Below are the code and all the weights of a small trained network. Each question names an input and a target symbol and asks about switching units off, where a switched-off unit gives its printed mean instead of its output.

import numpy as np


def w(rows, s, z=0):
    codes = np.array(rows[::2]) - 128.0
    scale = np.full(codes.shape[1], s)
    scale[-1] = z or s
    return codes * scale


def norm(h):
    return h / np.sqrt((h * h).mean(-1, keepdims=True) + 1e-5)


def f(y):
    return y / 2 * (1 + np.tanh(0.7978845608 * (y + 0.044715 * y**3)))


def softmax(a):
    e = np.exp(a - a.max(-1, keepdims=True))
    return e / e.sum(-1, keepdims=True)


def log_softmax(a):
    a = a - a.max(-1, keepdims=True)
    return a - np.log(np.exp(a).sum(-1, keepdims=True))


def net(x, mask):
    ids = ['ΛΣΦΨαεηθμξπτω'.index(c) for c in x.split()]
    T = len(ids)
    res = E[ids] + P[:T]
    r = norm(res)
    for j in range(2):
        rows = slice(2 * j, 2 * j + 2)
        q, k, v = (r @ M[0][rows].T for M in (Q, K, V))
        z = softmax(np.where(np.tri(T) > 0, q @ k.T / 2**0.5, -1e9)) @ v
        o = O[0][rows]
        res = res + np.where(mask[j], z, o[:, -1]) @ o[:, :-1]
    y = f(norm(res) @ A[0][:, :-1].T + A[0][:, -1])
    res = res + np.where(mask[2:10], y, B[0][:, -1]) @ B[0][:, :-1]
    return log_softmax(norm(res)[-1] @ U[:, :-1].T + U[:, -1])


Q, K, V, O, A, B = {}, {}, {}, {}, {}, {}
E = w([
[117,120,113,118,109,146],'Λ',
[139,97,120,140,114,108],'Σ',
[151,141,146,140,98,159],'Φ',
[123,136,141,134,113,143],'Ψ',
[131,110,155,142,124,123],'α',
[111,111,145,142,139,123],'ε',
[107,112,112,120,129,135],'η',
[99,135,121,128,127,156],'θ',
[125,132,118,120,105,173],'μ',
[139,121,132,147,106,131],'ξ',
[120,135,159,152,129,137],'π',
[123,116,151,117,138,155],'τ',
[127,253,104,132,172,93],'ω',
],0.03)
P = w([
[97,140,139,71,89,72],'0',
[110,80,92,191,166,146],'1',
[174,139,48,169,246,152],'2',
[153,156,163,2,115,38],'3',
[17,98,116,218,48,131],'4',
[146,145,72,224,175,139],'5',
],0.0067)
Q[0] = w([
[207,115,170,9,150,105],'H0',
[84,141,184,57,45,77],'H0',
[171,118,72,227,211,195],'H1',
[190,183,109,52,169,77],'H1',
],0.014)
K[0] = w([
[59,14,180,156,23,185],'H0',
[110,54,94,245,148,216],'H0',
[159,222,151,11,136,28],'H1',
[82,4,205,121,26,171],'H1',
],0.011)
V[0] = w([
[118,103,16,138,109,47],'H0',
[167,214,188,171,98,160],'H0',
[84,113,180,181,181,31],'H1',
[9,133,71,63,197,122],'H1',
],0.013)
O[0] = w([
[173,203,73,219,129,137,24],'H0',
[64,141,105,9,90,104,185],'H0',
[47,119,169,232,39,98,4],'H1',
[183,116,200,171,76,96,31],'H1',
],0.015,0.0017)
A[0] = w([
[184,164,85,193,150,196,92],'N0',
[7,171,74,144,113,115,61],'N1',
[96,62,181,194,140,126,176],'N2',
[112,124,96,175,82,189,91],'N3',
[98,170,52,68,184,120,254],'N4',
[128,147,189,62,110,167,211],'N5',
[225,92,151,152,98,112,70],'N6',
[163,215,196,95,188,92,176],'N7',
],0.017,0.0067)
B[0] = w([
[101,93,159,52,160,4,174],'N0',
[195,108,26,132,129,95,199],'N1',
[130,97,99,140,193,206,192],'N2',
[137,174,174,68,191,139,153],'N3',
[133,193,161,206,64,116,252],'N4',
[158,119,192,157,161,129,194],'N5',
[97,121,99,90,42,147,172],'N6',
[124,141,26,161,89,157,165],'N7',
],0.017,0.015)
U = w([
[203,87,90,53,105,45,100],'Λ',
[23,59,109,126,75,86,142],'Σ',
[120,176,230,127,75,87,119],'Φ',
[240,83,167,207,101,71,2],'Ψ',
[48,93,156,233,126,169,135],'α',
[98,74,21,129,203,189,132],'ε',
[108,143,124,149,228,59,168],'η',
[81,172,88,31,159,181,182],'θ',
[254,188,131,104,175,194,53],'μ',
[169,75,105,107,28,211,63],'ξ',
[147,122,117,137,144,143,101],'π',
[160,70,172,88,189,178,240],'τ',
[88,210,64,200,102,112,162],'ω',
],0.0097,0.0046)

Each question gives the input, a string of symbols that net reads in full, and the target symbol t.
The units are the heads (2 rows each of Q, K, V and O) and the neurons (one row each of A and B). Each row of codes is followed by its name. A weight is (code - 128) times the scale printed after its matrix; where a second scale follows, it is the last column's (O, A, B and U).
mask holds one flag per unit, heads first, then neurons. A switched-off unit (its flag False) gives its mean, the last column of its rows in O or B, instead of its output. The means were averaged over made-up inputs and are rounded, as every weight is.
A unit's drop is (log p(t) with every unit on - log p(t) with that unit switched off) / (log p(t) with every unit on - log p(t) with every unit switched off).
The circuit of an input: a set's keep is (log p(t) with only the set's units on - log p(t) with every unit switched off) / (log p(t) with every unit on - log p(t) with every unit switched off). Starting from all 10 units, units are removed one at a time, each time the one whose removal leaves the highest keep (on an exact tie, the one counted first), for as long as the keep stays at least 0.8.
units of the circuit, in order: the units of the circuit, biggest drop first
most important unit: the unit with the biggest drop
k most important neurons: the k neurons with the biggest drops, biggest first
heads that matter: for each layer, one digit per head in row order, 1 if its drop is at least 0.15 and else 0, layers parted by /
input τ Φ τ, target τ: units of the circuit, in order : [H0]
input ξ Λ π α, target Λ: heads that matter : 11
input ω Ψ ε, target ε: units of the circuit, in order : [H1 N4 N2]
input Ψ ε η π, target α: units of the circuit, in order : [H1 N2]
input Λ τ Λ Σ Λ μ, target η: units of the circuit, in order : [H0 N0]
input ξ η ξ Φ, target Ψ: units of the circuit, in order : [H0 H1 N0]
input τ ξ ε, target τ: heads that matter : 10
input η τ θ Ψ Ψ, target ξ: heads that matter : 01
input Λ Ψ θ, target Λ: units of the circuit, in order : [N0 H0 H1 N6]
input ξ μ α, target ω: units of the circuit, in order : [N4 H1]
input τ τ Ψ Φ ε, target Φ: 2 most important neurons : [N4 N5]
input Ψ ξ τ π, target ω: heads that matter : 00
input η π Λ η, target Σ: units of the circuit, in order : [H0 H1]
input τ Σ ε τ Φ ξ, target τ: heads that matter : 10
input Λ τ α ξ θ, target ε: heads that matter : 01
input θ Φ Σ, target ξ: most important unit : H1
input Λ Ψ Σ, target Λ: heads that matter : 11
input π Λ ξ, target Σ: heads that matter : 11
input ξ θ ξ α, target ξ: 2 most important neurons : [N6 N4]
input τ Σ τ, target τ: most important unit : H0
input Ψ Φ Λ, target Φ: heads that matter : 10
input ω Σ Φ, target Φ: 2 most important neurons : [N1 N2]
input θ η ε μ, target Ψ: 2 most important neurons : [N0 N4]
input τ α π Λ ξ ξ, target Λ: 3 most important neurons : [N0 N4 N6]
input α Λ τ τ, target Λ: 3 most important neurons : [N0 N4 N6]
input ε ω ε ξ ξ ξ, target ξ: 3 most important neurons : [N0 N4 N5]
input Ψ Ψ τ θ Λ α, target ξ: most important neuron : [N6]
input Σ Λ η ξ ε, target Ψ: 3 most important neurons : [N0 N6 N4]
input Ψ τ θ α ξ, target ξ: 2 most important neurons : [N6 N4]
